Below are the code and all the weights of a small trained network. Each question names an input and a target symbol and asks about switching units off, where a switched-off unit gives its printed mean instead of its output.

import numpy as np


def w(rows, s, z=0):
    codes = np.array(rows[::2]) - 128.0
    scale = np.full(codes.shape[1], s)
    scale[-1] = z or s
    return codes * scale


def norm(h):
    return h / np.sqrt((h * h).mean(-1, keepdims=True) + 1e-5)


def f(y):
    return y / 2 * (1 + np.tanh(0.7978845608 * (y + 0.044715 * y**3)))


def softmax(a):
    e = np.exp(a - a.max(-1, keepdims=True))
    return e / e.sum(-1, keepdims=True)


def log_softmax(a):
    a = a - a.max(-1, keepdims=True)
    return a - np.log(np.exp(a).sum(-1, keepdims=True))


def net(x, mask):
    ids = ['βγεζηθμφω'.index(c) for c in x.split()]
    T = len(ids)
    res = E[ids] + P[:T]
    u = 0
    for l in range(2):
        r = norm(res)
        for j in range(2):
            rows = slice(2 * j, 2 * j + 2)
            q, k, v = (r @ M[l][rows].T for M in (Q, K, V))
            z = softmax(np.where(np.tri(T) > 0, q @ k.T / 2**0.5, -1e9)) @ v
            o = O[l][rows]
            res = res + np.where(mask[u + j], z, o[:, -1]) @ o[:, :-1]
        u += 2
        y = f(norm(res) @ A[l][:, :-1].T + A[l][:, -1])
        res = res + np.where(mask[u : u + 4], y, B[l][:, -1]) @ B[l][:, :-1]
        u += 4
    return log_softmax(norm(res)[-1] @ U[:, :-1].T + U[:, -1])


Q, K, V, O, A, B = {}, {}, {}, {}, {}, {}
E = w([
[151,178,117,136,163],'β',
[141,173,101,126,250],'γ',
[206,188,92,167,155],'ε',
[200,222,101,171,138],'ζ',
[162,159,83,141,140],'η',
[178,216,104,142,213],'θ',
[144,209,85,133,97],'μ',
[155,151,74,122,199],'φ',
[93,122,198,253,203],'ω',
],0.011)
P = w([
[131,115,172,111,188],'0',
[78,187,63,115,192],'1',
[96,166,30,152,162],'2',
[132,163,2,187,112],'3',
[163,222,117,143,136],'4',
[158,186,120,130,132],'5',
[138,159,132,118,125],'6',
[130,143,142,118,120],'7',
[126,133,150,117,115],'8',
[153,140,157,126,112],'9',
[148,145,174,120,123],'10',
[150,144,180,123,128],'11',
],0.0093)
Q[0] = w([
[134,163,97,3,210],'L0H0',
[131,54,146,70,90],'L0H0',
[119,117,35,130,135],'L0H1',
[103,50,137,150,114],'L0H1',
],0.0069)
K[0] = w([
[159,104,152,114,44],'L0H0',
[163,166,34,2,74],'L0H0',
[206,129,158,136,165],'L0H1',
[137,153,94,79,182],'L0H1',
],0.009)
V[0] = w([
[14,167,78,130,181],'L0H0',
[65,171,181,227,85],'L0H0',
[176,183,79,38,107],'L0H1',
[120,136,255,119,193],'L0H1',
],0.0093)
O[0] = w([
[24,96,160,61,174,254],'L0H0',
[51,169,202,217,127,200],'L0H0',
[186,160,132,7,210,204],'L0H1',
[120,99,133,158,65,121],'L0H1',
],0.013,0.0054)
A[0] = w([
[74,174,132,170,210,252],'L0N0',
[61,85,82,119,204,136],'L0N1',
[115,125,113,254,64,119],'L0N2',
[134,189,129,185,174,48],'L0N3',
],0.0098,0.0025)
B[0] = w([
[123,2,186,214,4,246],'L0N0',
[228,198,74,239,120,173],'L0N1',
[141,123,200,33,215,160],'L0N2',
[69,128,16,128,151,159],'L0N3',
],0.0046,0.011)
Q[1] = w([
[117,153,40,136,75],'L1H0',
[143,57,237,84,80],'L1H0',
[152,122,254,67,187],'L1H1',
[46,157,227,96,76],'L1H1',
],0.0092)
K[1] = w([
[218,5,75,139,197],'L1H0',
[1,138,68,251,156],'L1H0',
[29,250,141,92,251],'L1H1',
[12,220,86,129,94],'L1H1',
],0.007)
V[1] = w([
[113,183,161,212,115],'L1H0',
[22,58,137,185,99],'L1H0',
[77,176,126,179,248],'L1H1',
[102,164,171,15,2],'L1H1',
],0.0094)
O[1] = w([
[179,235,118,125,176,133],'L1H0',
[172,67,126,80,194,116],'L1H0',
[80,223,236,103,172,254],'L1H1',
[39,132,2,249,244,84],'L1H1',
],0.0089,0.006)
A[1] = w([
[178,166,150,87,195,170],'L1N0',
[138,181,123,123,166,14],'L1N1',
[56,112,207,244,107,33],'L1N2',
[96,175,185,58,56,8],'L1N3',
],0.011,0.0015)
B[1] = w([
[193,180,128,45,233,252],'L1N0',
[104,175,84,160,217,182],'L1N1',
[1,156,163,86,16,246],'L1N2',
[193,61,200,200,229,254],'L1N3',
],0.0093,0.0069)
U = w([
[123,64,105,190,158,246],'β',
[182,58,199,54,102,2],'γ',
[185,144,128,113,72,181],'ε',
[183,156,147,207,116,72],'ζ',
[144,119,105,58,97,196],'η',
[154,71,161,205,150,26],'θ',
[81,151,90,129,206,83],'μ',
[148,117,124,11,93,128],'φ',
[81,118,172,136,74,181],'ω',
],0.013,0.0028)

Each question gives the input, a string of symbols that net reads in full, and the target symbol t.
The units are the heads (2 rows each of Q, K, V and O) and the neurons (one row each of A and B). Each row of codes is followed by its name. A weight is (code - 128) times the scale printed after its matrix; where a second scale follows, it is the last column's (O, A, B and U).
mask holds one flag per unit, layer by layer, with each layer's heads first. A switched-off unit (its flag False) gives its mean, the last column of its rows in O or B, instead of its output. The means were averaged over made-up inputs and are rounded, as every weight is.
A unit's drop is (log p(t) with every unit on - log p(t) with that unit switched off) / (log p(t) with every unit on - log p(t) with every unit switched off).
The circuit of an input: a set's keep is (log p(t) with only the set's units on - log p(t) with every unit switched off) / (log p(t) with every unit on - log p(t) with every unit switched off). Starting from all 12 units, units are removed one at a time, each time the one whose removal leaves the highest keep (on an exact tie, the one counted first), for as long as the keep stays at least 0.8.
circuit, biggest first: the units of the circuit, biggest drop first
most important unit: the unit with the biggest drop
top k neurons: the k neurons with the biggest drops, biggest first
k most important neurons of layer l: the k neurons of layer l with the biggest drops, biggest first
heads that matter: for each layer, one digit per head in row order, 1 if its drop is at least 0.15 and else 0, layers parted by /
input β γ μ φ, target β: circuit, biggest first => L0H0, L1H1, L0H1
input θ θ η ε, target θ: heads that matter => 10 / 11
input γ μ γ ω μ θ, target ω: heads that matter => 11 / 00
input ζ θ μ μ, target ζ: heads that matter => 10 / 11
input ε γ μ θ, target ε: most important unit => L1H1
input θ μ μ φ β μ ζ μ ω ζ, target ω: heads that matter => 10 / 00
input ζ μ η θ, target ζ: 3 most important neurons of layer 1 => L1N2, L1N3, L1N0
input ε γ γ, target ε: 2 most important neurons of layer 0 => L0N1, L0N0
input μ β γ ω μ ω γ, target ω: circuit, biggest first => L0H1, L1N2
input γ γ μ γ γ η ω ω μ φ, target ω: circuit, biggest first => L1N2, L0H1
input φ θ β η, target φ: heads that matter => 11 / 01
input γ γ φ γ β, target γ: circuit, biggest first => L0H0, L1H0, L1N3
input ω η μ μ η γ μ μ, target μ: circuit, biggest first => L1H1, L0H1
input ε ζ γ, target ε: 3 most important neurons of layer 0 => L0N1, L0N0, L0N2
input γ ζ μ η β μ ε μ ω β, target ω: heads that matter => 10 / 00
input μ β θ γ μ ω γ μ β θ γ μ, target μ: circuit, biggest first => L1H1, L0N0
input β β μ, target β: circuit, biggest first => L0H0, L0H1, L1H1
input γ η μ μ γ μ η η θ ζ ω η, target ω: 2 most important neurons of layer 1 => L1N2, L1N0
input φ φ μ β, target φ: circuit, biggest first => L0H0
input φ ω γ μ η γ μ ζ, target μ: circuit, biggest first => L1H1, L0H1, L0N0
input γ θ ζ, target γ: most important neuron of layer 0 => L0N1
input γ γ ω μ μ, target ω: circuit, biggest first => L0H1, L1N2, L0N0
input φ γ μ, target φ: heads that matter => 11 / 01
input ω μ ζ, target ω: heads that matter => 11 / 00
input β ε γ ω η μ μ ζ, target μ: heads that matter => 00 / 11
input γ β φ, target γ: top 2 neurons => L0N1, L0N0
input γ φ μ, target γ: heads that matter => 11 / 11
input μ ω η μ, target ω: heads that matter => 10 / 00
